Rows and roughly how far along a hidden order each lies, from 0 to 30
In the rows, 128 means zero.
[121 161 162 136 170 125 117 136 113 110  68 162 130 199 111 128 112   1
 125 186 147 110 126 146 140 125 113 102 142 168 131  91 213 142 111 124
  24 103 112 137  95  89 100 132 117 164 111]  30
[118  91 133 167 159 116 118 144 155 114 138 137 113 189 126 117 131  73
 130 115 134  60 134 163 189 126 125  91 137  93 164 126 124 125 117  56
 147  70 184 148 147 112 100 136 113 146 147]  15
[125 102 135  82 184 139 147 106 154 133 100 154 145 147 120  78 173   1
 135 176 156 124 101 140 142 107 148 141 142 129 134 125 159 140 117 149
 153  91 154 144 102  84 117 144 131 168 103]  30
[140  84 133 149 144  60 143 139 150 124 170 138 167 149 113 123 124  90
 134 111 134 107 123 167 132 103 147 114 136 110 146 104  97 183 105  48
 180 113 190 140 112 116 118 131 121 165 160]  7
[154  83 118 160  72 104  61 127 137 119  74 148 150 170 119 158  68 131
 102 109 147 125 146 138 116 118 115 107 152 113 116 107 127 174  75 108
 132 149 164 173  71 111 119 134 116 142  83]  6
[152  92 144 128 134 158 126 124  99  96 102 192 183 140 124 117  90  72
 158 109 138 118 127 134 136 121 111 144 138  44 165 158  71 141 137 122
 140 200 151 104  86 115 168 132 100 127 141]  8
[114 113 124 122 130 119 121 116 148 124 198 141 187 138 149 143 128 255
 136 139 122 121 127 133 132 186 121  90 136 108 131  98 125  68 133 119
 164 112 116  80 109 116 113 132 119 136 136]  26
[125  90 133 128  24 130 126 123 149 131  93 155 119 124 129 136  90  66
 130  63 150 126 125 136 131 126 192 152 138  95 130 144 127 144 108  50
 133  80 171 190 109 112 117 132 120  69 125]  3
[108  99 115 164 138  65 114 156  77 130 139 133  97 162 126 132  92 139
  98 159 140 107 125 142 149 127 121  44 136 147 152 140 123  44 164 178
 112 109 160 119 134 133 111 132 139 113 144]  21
[ 94  88 133 163 161 119 155 120 160 126 177 134 137 145 122 120 154 100
 134 100 123  84 140 171 149 132 175  86 133  94 159 110 115 141 113  58
 161 143 159 151 116 135 117 130 121 115 130]  4
[138  89 122 125  42 179  78 118 147 125  40 175 140 120 127 128  84  82
 119  90 158 123 128 119 144 128 111 155 136 104 130 171 103 142 113 120
 157 131 155 176 108 128 136 137 128 100 101]  6
[152 123 146  96 131 165 124 124 102 122 103 149 148 125 124 128  77  63
 169 153 139 158 128 111 125 126 124 175 153  84 124 127 123  87 136 124
 148 125 136 105 101  63 131 143 117 107 107]  24
[108  91 133 144 117 130 132 124 128 119  71 149 119 149 115 156 122  57
 107  94 139 121 161 115  87 119 126 119 127 111 131 154 173 178  96 147
  65 196 141 165  59 110 177 110 119 124  77]  0
[105  79 132 131  72 123 125 124 138 121  81 186 165 146 123 147 109  16
 124 107 160 109 125 133 123 158 128 101 131 107 125 146 238  84 108 115
 106  93 112 155  69  72 126 137 122 132  89]  19
